Below is a small trained network, with its code and all its weights. Each question gives an input and a target symbol and asks what happens when units are switched off, that is, made to give their printed mean instead of their output.

import numpy as np


def w(rows, s, z=0):
    codes = np.array(rows[::2]) - 128.0
    scale = np.full(codes.shape[1], s)
    scale[-1] = z or s
    return codes * scale


def f(y):
    return y / 2 * (1 + np.tanh(0.7978845608 * (y + 0.044715 * y**3)))


def softmax(a):
    e = np.exp(a - a.max(-1, keepdims=True))
    return e / e.sum(-1, keepdims=True)


def log_softmax(a):
    a = a - a.max(-1, keepdims=True)
    return a - np.log(np.exp(a).sum(-1, keepdims=True))


def net(x, mask):
    ids = ['ΓΛΠΩαβζστ'.index(c) for c in x.split()]
    T = len(ids)
    res = E[ids] + P[:T]
    u = 0
    for l in range(2):
        q, k, v = (res @ M[l].T for M in (Q, K, V))
        z = softmax(np.where(np.tri(T) > 0, q @ k.T / 4**0.5, -1e9)) @ v
        res = res + np.where(mask[u], z, O[l][:, -1]) @ O[l][:, :-1]
        u += 1
        y = f(res @ A[l][:, :-1].T + A[l][:, -1])
        res = res + np.where(mask[u : u + 4], y, B[l][:, -1]) @ B[l][:, :-1]
        u += 4
    return log_softmax(res[-1] @ U[:, :-1].T + U[:, -1])


Q, K, V, O, A, B = {}, {}, {}, {}, {}, {}
E = w([
[77,159,208,103,121],'Γ',
[121,159,126,121,238],'Λ',
[96,108,133,174,139],'Π',
[177,96,182,173,169],'Ω',
[142,4,122,120,86],'α',
[66,145,87,93,160],'β',
[136,116,45,154,179],'ζ',
[219,166,140,42,112],'σ',
[127,110,144,72,172],'τ',
],0.019)
P = w([
[82,97,198,52,170],'0',
[121,120,160,68,158],'1',
[116,79,150,60,162],'2',
[118,61,142,21,162],'3',
[106,48,133,2,174],'4',
[132,53,130,7,163],'5',
],0.005)
Q[0] = w([
[108,9,111,125,169],'L0H0',
[157,77,64,110,145],'L0H0',
[109,101,117,112,222],'L0H0',
[232,156,68,158,67],'L0H0',
],0.013)
K[0] = w([
[181,241,220,58,91],'L0H0',
[120,189,195,115,181],'L0H0',
[232,167,84,49,108],'L0H0',
[2,123,207,230,191],'L0H0',
],0.0077)
V[0] = w([
[255,125,175,123,38],'L0H0',
[123,43,44,129,137],'L0H0',
[107,167,169,137,89],'L0H0',
[79,107,150,180,133],'L0H0',
],0.0068)
O[0] = w([
[174,52,209,66,94,6],'L0H0',
[50,34,106,87,180,11],'L0H0',
[170,170,65,199,77,157],'L0H0',
[2,81,190,230,154,147],'L0H0',
],0.0074,0.0018)
A[0] = w([
[217,70,86,179,74,2],'L0N0',
[84,114,205,151,3,35],'L0N1',
[176,57,57,143,139,157],'L0N2',
[36,141,89,198,159,214],'L0N3',
],0.0067,0.0049)
B[0] = w([
[29,128,183,1,230,130],'L0N0',
[194,122,83,120,101,149],'L0N1',
[182,198,104,71,89,165],'L0N2',
[68,167,30,200,119,252],'L0N3',
],0.0098,0.005)
Q[1] = w([
[58,132,216,130,69],'L1H0',
[165,77,142,254,181],'L1H0',
[204,100,94,91,247],'L1H0',
[18,133,143,76,56],'L1H0',
],0.0096)
K[1] = w([
[98,182,231,125,71],'L1H0',
[159,86,133,234,156],'L1H0',
[165,141,129,76,201],'L1H0',
[2,152,158,105,62],'L1H0',
],0.011)
V[1] = w([
[3,155,200,66,118],'L1H0',
[126,144,106,159,150],'L1H0',
[202,87,108,152,164],'L1H0',
[157,58,87,153,188],'L1H0',
],0.013)
O[1] = w([
[225,128,91,185,144,254],'L1H0',
[166,66,221,43,130,163],'L1H0',
[1,238,183,72,75,36],'L1H0',
[81,247,214,144,32,88],'L1H0',
],0.0068,0.0081)
A[1] = w([
[82,1,81,135,210,7],'L1N0',
[218,38,61,29,124,2],'L1N1',
[146,134,148,197,236,130],'L1N2',
[225,57,154,193,139,115],'L1N3',
],0.0071,0.0058)
B[1] = w([
[44,128,127,84,73,200],'L1N0',
[21,141,182,150,166,216],'L1N1',
[232,185,93,163,176,213],'L1N2',
[78,192,167,75,2,251],'L1N3',
],0.0085,0.012)
U = w([
[229,90,122,2,171,218],'Γ',
[137,18,132,54,54,199],'Λ',
[154,173,150,111,203,106],'Π',
[134,147,218,143,135,99],'Ω',
[158,111,122,103,134,67],'α',
[67,176,83,102,114,3],'β',
[214,206,118,148,42,149],'ζ',
[157,115,13,97,128,86],'σ',
[110,77,121,208,108,200],'τ',
],0.0098,0.0075)

Each question gives the input, a string of symbols that net reads in full, and the target symbol t.
The units are the heads (4 rows each of Q, K, V and O) and the neurons (one row each of A and B). Each row of codes is followed by its name. A weight is (code - 128) times the scale printed after its matrix; where a second scale follows, it is the last column's (O, A, B and U).
mask holds one flag per unit, layer by layer, with each layer's heads first. A switched-off unit (its flag False) gives its mean, the last column of its rows in O or B, instead of its output. The means were averaged over made-up inputs and are rounded, as every weight is.
A unit's drop is (log p(t) with every unit on - log p(t) with that unit switched off) / (log p(t) with every unit on - log p(t) with every unit switched off).
The circuit of an input: a set's keep is (log p(t) with only the set's units on - log p(t) with every unit switched off) / (log p(t) with every unit on - log p(t) with every unit switched off). Starting from all 10 units, units are removed one at a time, each time the one whose removal leaves the highest keep (on an exact tie, the one counted first), for as long as the keep stays at least 0.8.
circuit, biggest first: the units of the circuit, biggest drop first
most important unit: the unit with the biggest drop
top k neurons: the k neurons with the biggest drops, biggest first
k most important neurons of layer l: the k neurons of layer l with the biggest drops, biggest first
drop when u is switched off: that unit's drop, to one decimal
input β Γ σ Π, target Γ: top 2 neurons : [L1N3 L0N3]
input ζ Γ Γ α Λ ζ, target ζ: top 3 neurons : [L1N1 L0N2 L1N0]
input α Γ Λ α, target ζ: most important unit : L0H0
input Π α Γ Λ Π α, target ζ: top 3 neurons : [L0N2 L1N3 L1N0]
input Γ Γ β, target σ: 2 most important neurons of layer 1 : [L1N1 L1N3]
input σ Γ Γ ζ Γ Ω, target Γ: top 3 neurons : [L0N0 L1N3 L1N1]
input σ Π ζ Π α Γ, target Γ: 3 most important neurons of layer 0 : [L0N3 L0N0 L0N1]
input Γ α σ ζ, target Γ: top 2 neurons : [L1N3 L0N2]
input Π Γ σ α, target Γ: circuit, biggest first : [L0H0 L0N0]
input ζ Γ Γ α Γ, target Λ: top 2 neurons : [L1N3 L1N0]
input Γ ζ σ α Ω, target Γ: top 4 neurons : [L1N3 L0N0 L1N1 L0N2]
input Γ Γ Γ β Γ, target σ: top 2 neurons : [L1N2 L0N3]
input Γ σ Λ α β, target Γ: top 3 neurons : [L1N3 L0N3 L1N0]
input σ Π Π τ α, target Γ: top 4 neurons : [L0N2 L0N0 L1N3 L1N0]
input Π Π α Γ Γ, target ζ: top 2 neurons : [L1N3 L1N2]
input Λ σ Π Γ β, target Γ: top 2 neurons : [L1N3 L1N0]
input Π Γ Γ Π, target ζ: 2 most important neurons of layer 0 : [L0N1 L0N3]
input σ β Γ, target Γ: most important neuron of layer 1 : [L1N3]
input α Γ Γ σ Λ, target Γ: 3 most important neurons of layer 1 : [L1N1 L1N3 L1N0]
input Π Γ Ω Γ Π, target ζ: 2 most important neurons of layer 1 : [L1N1 L1N0]
input σ τ τ ζ Π, target Γ: 2 most important neurons of layer 0 : [L0N3 L0N1]
input ζ Γ β ζ, target ζ: drop when L0N3 is switched off : 0.0
input Ω τ Π α Γ, target ζ: drop when L0N3 is switched off : 0.1
